Below is a small trained network, with its code and all its weights. Each question gives an input and a target symbol and asks what happens when units are switched off, that is, made to give their printed mean instead of their output.

import numpy as np


def w(rows, s, z=0):
    codes = np.array(rows[::2]) - 128.0
    scale = np.full(codes.shape[1], s)
    scale[-1] = z or s
    return codes * scale


def f(y):
    return np.maximum(y, 0)


def softmax(a):
    e = np.exp(a - a.max(-1, keepdims=True))
    return e / e.sum(-1, keepdims=True)


def log_softmax(a):
    a = a - a.max(-1, keepdims=True)
    return a - np.log(np.exp(a).sum(-1, keepdims=True))


def net(x, mask):
    ids = ['ΞΠΩαβγζημστφψ'.index(c) for c in x.split()]
    T = len(ids)
    res = E[ids] + P[:T]
    r = res
    for j in range(2):
        rows = slice(3 * j, 3 * j + 3)
        q, k, v = (r @ M[0][rows].T for M in (Q, K, V))
        z = softmax(np.where(np.tri(T) > 0, q @ k.T / 3**0.5, -1e9)) @ v
        o = O[0][rows]
        res = res + np.where(mask[j], z, o[:, -1]) @ o[:, :-1]
    y = f(res @ A[0][:, :-1].T + A[0][:, -1])
    res = res + np.where(mask[2:6], y, B[0][:, -1]) @ B[0][:, :-1]
    return log_softmax(res[-1] @ U[:, :-1].T + U[:, -1])


Q, K, V, O, A, B = {}, {}, {}, {}, {}, {}
E = w([
[117,187,115,86,117,102],'Ξ',
[138,176,159,152,108,129],'Π',
[149,144,98,97,7,201],'Ω',
[106,98,126,137,98,196],'α',
[45,123,111,152,132,162],'β',
[100,142,104,153,180,147],'γ',
[121,106,69,69,78,181],'ζ',
[171,138,118,87,179,150],'η',
[68,136,153,70,173,163],'μ',
[189,187,184,115,116,155],'σ',
[59,171,183,130,112,148],'τ',
[129,139,177,17,113,125],'φ',
[66,196,177,75,168,78],'ψ',
],0.02)
P = w([
[100,88,120,149,152,105],'0',
[156,231,88,49,148,176],'1',
[113,115,106,159,121,109],'2',
[166,243,90,47,151,162],'3',
[103,64,154,155,137,126],'4',
[155,166,82,88,111,106],'5',
[114,105,112,161,135,116],'6',
[169,250,48,19,135,120],'7',
[109,82,131,157,133,125],'8',
],0.018)
Q[0] = w([
[97,189,120,111,172,248],'h1',
[128,71,101,139,193,109],'h1',
[171,161,149,122,207,174],'h1',
[95,183,122,122,137,208],'h2',
[128,95,125,185,159,100],'h2',
[137,119,94,140,94,119],'h2',
],0.012)
K[0] = w([
[111,2,180,156,176,117],'h1',
[117,146,63,84,199,163],'h1',
[183,87,198,129,212,118],'h1',
[39,70,148,149,131,133],'h2',
[131,181,92,142,184,179],'h2',
[151,150,71,156,83,85],'h2',
],0.0096)
V[0] = w([
[68,129,54,2,238,175],'h1',
[74,207,95,103,82,53],'h1',
[78,116,227,71,32,64],'h1',
[100,197,134,170,238,139],'h2',
[147,129,38,99,112,78],'h2',
[157,215,49,109,108,67],'h2',
],0.0087)
O[0] = w([
[97,75,170,79,100,58,254],'h1',
[132,161,119,163,80,79,171],'h1',
[126,211,200,155,77,123,202],'h1',
[209,123,113,143,137,48,127],'h2',
[109,159,68,87,108,137,107],'h2',
[153,196,11,165,124,85,96],'h2',
],0.012,0.006)
A[0] = w([
[182,233,197,45,200,87,184],'n1',
[164,192,141,1,108,149,75],'n2',
[4,105,146,202,225,12,2],'n3',
[115,159,216,131,116,174,50],'n4',
],0.0067,0.0046)
B[0] = w([
[140,87,87,131,64,187,253],'n1',
[61,124,143,204,209,65,228],'n2',
[88,200,89,124,250,237,167],'n3',
[189,133,116,116,130,142,180],'n4',
],0.011,0.013)
U = w([
[93,17,127,241,131,119,183],'Ξ',
[116,118,194,75,122,57,154],'Π',
[126,123,96,164,192,129,114],'Ω',
[130,193,99,47,128,92,189],'α',
[76,182,229,191,155,108,81],'β',
[196,156,156,99,140,127,255],'γ',
[178,104,98,61,156,105,213],'ζ',
[99,225,140,52,166,134,18],'η',
[97,79,62,61,94,141,65],'μ',
[126,126,178,255,184,29,247],'σ',
[24,95,136,227,164,113,24],'τ',
[141,154,155,34,170,162,100],'φ',
[110,123,86,145,104,183,107],'ψ',
],0.0099,0.0057)

Each question gives the input, a string of symbols that net reads in full, and the target symbol t.
The units are the heads (3 rows each of Q, K, V and O) and the neurons (one row each of A and B). Each row of codes is followed by its name. A weight is (code - 128) times the scale printed after its matrix; where a second scale follows, it is the last column's (O, A, B and U).
mask holds one flag per unit, heads first, then neurons. A switched-off unit (its flag False) gives its mean, the last column of its rows in O or B, instead of its output. The means were averaged over made-up inputs and are rounded, as every weight is.
A unit's drop is (log p(t) with every unit on - log p(t) with that unit switched off) / (log p(t) with every unit on - log p(t) with every unit switched off).
The circuit of an input: a set's keep is (log p(t) with only the set's units on - log p(t) with every unit switched off) / (log p(t) with every unit on - log p(t) with every unit switched off). Starting from all 6 units, units are removed one at a time, each time the one whose removal leaves the highest keep (on an exact tie, the one counted first), for as long as the keep stays at least 0.8.
circuit, biggest first: the units of the circuit, biggest drop first
k most important neurons: the k neurons with the biggest drops, biggest first
heads that matter: for each layer, one digit per head in row order, 1 if its drop is at least 0.15 and else 0, layers parted by /
input φ μ η σ, target β: circuit, biggest first -> (n2)
input φ α φ γ, target β: heads that matter -> 11
input μ α Π η, target Π: circuit, biggest first -> (h1, h2)
input Π ψ Ω γ, target ψ: circuit, biggest first -> (h1, n1)
input ψ ζ σ η μ, target φ: heads that matter -> 00
input μ ζ ψ ψ μ μ φ Π, target Π: circuit, biggest first -> (h1, h2)
input ζ ζ σ μ, target τ: circuit, biggest first -> (n2, h2)
input α μ μ β, target φ: heads that matter -> 11
input φ σ α Ξ τ Π α Π, target γ: circuit, biggest first -> (n4, h2, h1)
input τ ζ Ξ Π σ ζ γ Ξ Ξ, target α: heads that matter -> 01
input μ Ξ φ Ω σ, target γ: circuit, biggest first -> (n2, n4)
input ψ γ φ μ φ Ω Ω Ξ, target β: circuit, biggest first -> (n2, h1)
input Ξ α μ σ β μ Ω φ ψ, target η: circuit, biggest first -> (n3, n2)
input φ Ξ η Ω μ β β ζ, target Π: circuit, biggest first -> (n2, h1, h2)
input Ξ β Ξ β, target α: circuit, biggest first -> (h2)
input φ α η α, target β: circuit, biggest first -> (n2, h1)
input Ξ Π φ α ζ φ μ Ξ, target τ: heads that matter -> 00
input Ω ζ α τ Ω, target ψ: heads that matter -> 11
input τ τ ζ γ φ ζ τ, target β: heads that matter -> 10
input μ Ξ φ, target Π: circuit, biggest first -> (h1)
input Ξ σ Ω φ φ β Ξ Ξ γ, target Ω: 3 most important neurons -> (n3, n2, n1)
input μ τ φ Ω, target Π: heads that matter -> 10
input μ ψ φ Ξ, target Π: 2 most important neurons -> (n2, n3)
input Ω α Π η α σ τ τ, target φ: 2 most important neurons -> (n4, n1)
input α τ μ μ γ, target Ω: 2 most important neurons -> (n3, n2)
input γ γ γ Π η β, target ζ: 2 most important neurons -> (n2, n1)
